Below are the code and all the weights of a small trained network. Each question names an input and a target symbol and asks about switching units off, where a switched-off unit gives its printed mean instead of its output.

import numpy as np


def w(rows, s, z=0):
    codes = np.array(rows[::2]) - 128.0
    scale = np.full(codes.shape[1], s)
    scale[-1] = z or s
    return codes * scale


def softmax(a):
    e = np.exp(a - a.max(-1, keepdims=True))
    return e / e.sum(-1, keepdims=True)


def log_softmax(a):
    a = a - a.max(-1, keepdims=True)
    return a - np.log(np.exp(a).sum(-1, keepdims=True))


def net(x, mask):
    ids = ['αδεζλξπτψω'.index(c) for c in x.split()]
    T = len(ids)
    res = E[ids] + P[:T]
    u = 0
    for l in range(2):
        r = res
        for j in range(3):
            rows = slice(2 * j, 2 * j + 2)
            q, k, v = (r @ M[l][rows].T for M in (Q, K, V))
            z = softmax(np.where(np.tri(T) > 0, q @ k.T / 2**0.5, -1e9)) @ v
            o = O[l][rows]
            res = res + np.where(mask[u + j], z, o[:, -1]) @ o[:, :-1]
        u += 3
    return log_softmax(res[-1] @ U[:, :-1].T + U[:, -1])


Q, K, V, O = {}, {}, {}, {}
E = w([
[90,179,92],'α',
[105,252,124],'δ',
[163,161,19],'ε',
[42,200,22],'ζ',
[70,50,41],'λ',
[213,208,149],'ξ',
[124,84,156],'π',
[214,46,113],'τ',
[105,91,89],'ψ',
[91,16,35],'ω',
],0.012)
P = w([
[87,54,251],'0',
[253,213,142],'1',
[222,107,13],'2',
[180,158,70],'3',
[186,166,88],'4',
[180,200,82],'5',
[171,110,76],'6',
[185,200,111],'7',
[180,163,103],'8',
[180,163,93],'9',
[185,152,90],'10',
[173,177,94],'11',
[161,175,97],'12',
[196,180,103],'13',
],0.0044)
Q[0] = w([
[208,112,75],'0.h0',
[95,172,171],'0.h0',
[132,56,100],'0.h1',
[252,136,123],'0.h1',
[94,98,209],'0.h2',
[126,164,180],'0.h2',
],0.018)
K[0] = w([
[183,122,33],'0.h0',
[109,175,213],'0.h0',
[157,49,127],'0.h1',
[250,138,123],'0.h1',
[221,235,75],'0.h2',
[118,202,37],'0.h2',
],0.012)
V[0] = w([
[229,107,2],'0.h0',
[130,160,230],'0.h0',
[249,164,132],'0.h1',
[235,91,110],'0.h1',
[171,135,179],'0.h2',
[68,40,135],'0.h2',
],0.011)
O[0] = w([
[2,197,210,255],'0.h0',
[211,64,158,45],'0.h0',
[40,218,129,177],'0.h1',
[35,146,181,181],'0.h1',
[99,40,151,110],'0.h2',
[79,86,94,175],'0.h2',
],0.0081,0.0093)
Q[1] = w([
[106,158,185],'1.h0',
[254,39,149],'1.h0',
[200,57,121],'1.h1',
[65,197,111],'1.h1',
[86,101,126],'1.h2',
[116,101,143],'1.h2',
],0.018)
K[1] = w([
[131,111,63],'1.h0',
[13,250,113],'1.h0',
[62,187,120],'1.h1',
[176,76,140],'1.h1',
[97,109,111],'1.h2',
[119,105,146],'1.h2',
],0.017)
V[1] = w([
[178,86,77],'1.h0',
[138,40,139],'1.h0',
[44,91,105],'1.h1',
[150,172,1],'1.h1',
[57,137,40],'1.h2',
[158,53,125],'1.h2',
],0.0091)
O[1] = w([
[247,108,142,185],'1.h0',
[152,40,165,195],'1.h0',
[2,11,119,141],'1.h1',
[125,29,12,131],'1.h1',
[195,3,165,251],'1.h2',
[10,172,213,28],'1.h2',
],0.0051,0.013)
U = w([
[177,134,79,161],'α',
[202,159,78,128],'δ',
[77,164,35,54],'ε',
[159,128,2,141],'ζ',
[123,81,86,60],'λ',
[137,197,122,174],'ξ',
[191,92,211,246],'π',
[78,125,165,3],'τ',
[144,104,115,165],'ψ',
[96,77,94,75],'ω',
],0.0092,0.0049)

Each question gives the input, a string of symbols that net reads in full, and the target symbol t.
The units are the heads (2 rows each of Q, K, V and O). Each row of codes is followed by its name. A weight is (code - 128) times the scale printed after its matrix; where a second scale follows, it is the last column's (O and U).
mask holds one flag per head, layer by layer. A switched-off head (its flag False) gives its mean, the last column of its rows in O, instead of its output. The means were averaged over made-up inputs and are rounded, as every weight is.
A unit's drop is (log p(t) with every unit on - log p(t) with that unit switched off) / (log p(t) with every unit on - log p(t) with every unit switched off).
The circuit of an input: a set's keep is (log p(t) with only the set's units on - log p(t) with every unit switched off) / (log p(t) with every unit on - log p(t) with every unit switched off). Starting from all 6 units, units are removed one at a time, each time the one whose removal leaves the highest keep (on an exact tie, the one counted first), for as long as the keep stays at least 0.8.
circuit, biggest first: the units of the circuit, biggest drop first
most important unit: the unit with the biggest drop
which heads matter: for each layer, one digit per head in row order, 1 if its drop is at least 0.15 and else 0, layers parted by /
drop when u is switched off: that unit's drop, to one decimal
input π ξ δ π ζ δ, target π: circuit, biggest first => (0.h0; 1.h1)
input ζ π ζ ε π ζ π ξ ε ξ λ ζ, target ζ: circuit, biggest first => (0.h1; 1.h1; 0.h0)
input ξ δ ζ ξ α, target ξ: which heads matter => 101 / 111
input ε ε ω π τ ξ λ δ τ ω, target ε: which heads matter => 100 / 100
input δ ξ ω τ α, target δ: circuit, biggest first => (0.h0; 1.h1; 0.h1; 0.h2)
input τ ε ζ ω λ π π α ξ ε ω ε, target τ: circuit, biggest first => (0.h0; 1.h1; 0.h1)
input ω ξ ε τ π ζ ε, target ω: circuit, biggest first => (0.h1; 1.h2; 1.h1; 0.h2)
input ε ξ π τ τ ζ τ, target ε: circuit, biggest first => (1.h0; 0.h1)
input ω ξ π ζ π ζ ζ λ τ, target ω: circuit, biggest first => (1.h1; 0.h1; 0.h2)
input ε ζ ψ, target ε: circuit, biggest first => (1.h0)
input ε ξ π δ ζ ζ ξ, target ε: circuit, biggest first => (0.h1; 1.h0)
input π ω δ α, target π: circuit, biggest first => (0.h0; 1.h0; 0.h1; 1.h1)
input π ξ τ λ, target π: which heads matter => 110 / 111
input ζ ε λ δ λ δ, target ζ: which heads matter => 100 / 010
input ξ π ξ ξ π ξ π ψ, target ξ: most important unit => 1.h1
input π α τ ε π ψ ε δ, target π: which heads matter => 101 / 110
input π ξ α ω, target π: which heads matter => 110 / 111
input τ ξ δ ψ, target τ: which heads matter => 011 / 110
input ζ π λ ψ α, target ζ: circuit, biggest first => (0.h1; 0.h0; 1.h1)
input ζ ε τ π ω ζ ψ α, target ζ: most important unit => 1.h1
input τ ε δ ζ π, target τ: which heads matter => 010 / 110
input ξ π ε τ π π λ ξ ω ω τ, target ξ: which heads matter => 101 / 010
input α π π ω λ λ π ξ ω ζ, target ζ: which heads matter => 110 / 010
input π ψ α λ, target π: drop when 0.h1 is switched off => 0.5
input π π ω ξ ε α, target π: drop when 1.h0 is switched off => 0.4
input τ δ ξ, target τ: drop when 0.h1 is switched off => 0.3
input ε π ξ ζ ε, target ε: drop when 0.h1 is switched off => 0.2
